Here is a tiny trained network, its code and every weight. The questions are about switching its units off for an input and a class, where a switched-off unit gives its printed mean instead of its output.

import numpy as np


def w(rows, s, z=0):
    codes = np.array(rows[::2]) - 128.0
    scale = np.full(codes.shape[1], s)
    scale[-1] = z or s
    return codes * scale


def f(y):
    return y / 2 * (1 + np.tanh(0.7978845608 * (y + 0.044715 * y**3)))


def log_softmax(a):
    a = a - a.max(-1, keepdims=True)
    return a - np.log(np.exp(a).sum(-1, keepdims=True))


def net(x, mask):
    res = np.array(x, float).reshape(1, 7) / 4 @ E
    y = f(res @ A[0][:, :-1].T + A[0][:, -1])
    res = res + np.where(mask, y, B[0][:, -1]) @ B[0][:, :-1]
    return log_softmax(res[-1] @ U[:, :-1].T + U[:, -1])


A, B = {}, {}
E = w([
[127,126,127,129,130],'x0',
[139,122,116,141,142],'x1',
[102,140,157,98,88],'x2',
[192,136,41,149,31],'x3',
[106,90,197,210,87],'x4',
[174,2,148,77,98],'x5',
[235,204,215,114,124],'x6',
],0.0078)
A[0] = w([
[138,185,98,162,98,84],'N0',
[85,84,77,140,125,55],'N1',
[175,133,93,125,32,103],'N2',
[109,92,180,249,89,172],'N3',
[146,151,177,173,115,157],'N4',
[154,132,85,61,181,202],'N5',
[104,61,16,146,158,208],'N6',
[166,63,150,113,124,126],'N7',
[107,116,178,95,179,116],'N8',
[181,145,166,112,128,92],'N9',
[157,145,95,187,201,254],'N10',
[184,157,159,133,127,102],'N11',
[143,130,101,134,66,88],'N12',
[138,78,148,79,96,89],'N13',
[141,143,103,123,63,111],'N14',
[203,147,168,102,116,94],'N15',
[137,162,78,137,77,113],'N16',
[104,137,183,85,152,185],'N17',
[162,164,174,128,147,63],'N18',
[199,160,153,112,146,185],'N19',
[153,115,107,117,92,81],'N20',
[107,135,141,88,68,207],'N21',
[122,103,178,157,167,126],'N22',
[206,146,160,149,144,83],'N23',
[73,133,89,149,119,63],'N24',
[178,49,135,107,142,90],'N25',
[167,64,147,68,123,197],'N26',
[169,47,130,81,120,79],'N27',
[175,124,84,170,94,90],'N28',
[106,129,160,112,193,90],'N29',
],0.011,0.0075)
B[0] = w([
[117,135,137,220,212,156],'N0',
[52,98,56,86,210,152],'N1',
[154,64,190,147,160,194],'N2',
[229,173,78,2,129,223],'N3',
[139,152,61,106,125,175],'N4',
[231,142,186,57,108,217],'N5',
[127,94,67,127,76,255],'N6',
[126,209,123,145,117,172],'N7',
[186,47,168,186,146,165],'N8',
[37,79,44,104,153,153],'N9',
[151,163,133,179,27,230],'N10',
[52,106,89,106,143,159],'N11',
[94,96,194,156,194,149],'N12',
[84,187,80,151,166,157],'N13',
[139,64,185,175,167,158],'N14',
[49,47,41,134,151,172],'N15',
[181,124,187,168,173,168],'N16',
[153,68,163,199,84,190],'N17',
[72,99,69,156,200,146],'N18',
[99,97,13,131,60,206],'N19',
[118,131,204,188,232,137],'N20',
[165,117,131,142,70,190],'N21',
[180,96,126,121,149,159],'N22',
[50,76,46,82,156,159],'N23',
[60,145,102,129,197,141],'N24',
[80,237,119,169,150,169],'N25',
[133,187,138,172,85,220],'N26',
[87,241,145,182,181,176],'N27',
[190,74,224,141,217,159],'N28',
[163,85,233,176,187,152],'N29',
],0.0068,0.0089)
U = w([
[153,46,202,181,231,71],'0',
[32,66,76,101,157,52],'1',
[85,253,153,195,163,118],'2',
[151,107,143,135,64,193],'3',
[149,105,146,131,56,188],'4',
[148,119,142,122,85,203],'5',
[201,141,140,26,141,124],'6',
[127,158,174,18,203,2],'7',
],0.013,0.0072)

Each question gives the input, the list of numbers given to net, and the class t.
The units are the neurons (one row each of A and B). Each row of codes is followed by its name. A weight is (code - 128) times the scale printed after its matrix; where a second scale follows, it is the last column's (A, B and U).
mask holds one flag per neuron, in row order. A switched-off neuron (its flag False) gives its mean, the last column of its row in B, instead of its output. The means were averaged over made-up inputs and are rounded, as every weight is.
A unit's drop is (log p(t) with every unit on - log p(t) with that unit switched off) / (log p(t) with every unit on - log p(t) with every unit switched off).
The circuit of an input: a set's keep is (log p(t) with only the set's units on - log p(t) with every unit switched off) / (log p(t) with every unit on - log p(t) with every unit switched off). Starting from the 12 units with the biggest drops (on a tie, the unit counted first), units are removed one at a time, each time the one whose removal leaves the highest keep (on an exact tie, the one counted first), for as long as the keep stays at least 0.8.
circuit, biggest first: the units of the circuit, biggest drop first
unit that matters most: the unit with the biggest drop
top k neurons: the k neurons with the biggest drops, biggest first
drop when u is switched off: that unit's drop, to one decimal
input [3,-4,1,-4,-1,7,-4], class 2: circuit, biggest first => N27; N25; N26
input [1,8,-7,-6,8,-2,-3], class 3: unit that matters most => N10
input [-3,-2,8,-5,-6,8,8], class 1: circuit, biggest first => N15; N9
input [0,-7,-5,8,6,1,0], class 0: circuit, biggest first => N28; N2
input [-3,7,-3,-2,-8,8,3], class 2: circuit, biggest first => N27; N25
input [-2,-6,5,-6,7,8,8], class 1: circuit, biggest first => N15; N9; N23
input [-3,2,2,8,4,3,8], class 0: circuit, biggest first => N2; N28
input [-1,4,5,-8,-4,3,8], class 0: top 2 neurons => N8; N29
input [-4,0,6,-5,-6,-1,6], class 1: circuit, biggest first => N15; N9; N19
input [-3,8,-6,-5,-2,0,6], class 3: circuit, biggest first => N10; N19
input [-3,2,-7,-6,-3,-2,5], class 4: circuit, biggest first => N10; N19
input [4,2,3,1,-8,8,-6], class 2: top 2 neurons => N27; N25
input [5,-6,-3,-7,-7,6,8], class 1: top 4 neurons => N19; N15; N9; N23
input [2,7,3,0,8,-5,1], class 6: circuit, biggest first => N3
input [-1,-1,-7,-3,-4,1,-2], class 4: top 3 neurons => N3; N10; N6
input [3,3,2,-3,8,7,0], class 6: top 3 neurons => N3; N22; N10
input [-5,-3,1,6,0,-3,-3], class 0: drop when N0 is switched off => 0.1
input [-3,2,-3,3,5,4,5], class 1: drop when N15 is switched off => 0.3
input [6,-2,-4,-4,-6,8,3], class 2: drop when N25 is switched off => 0.2
input [3,7,1,-6,-6,4,-6], class 3: unit that matters most => N6
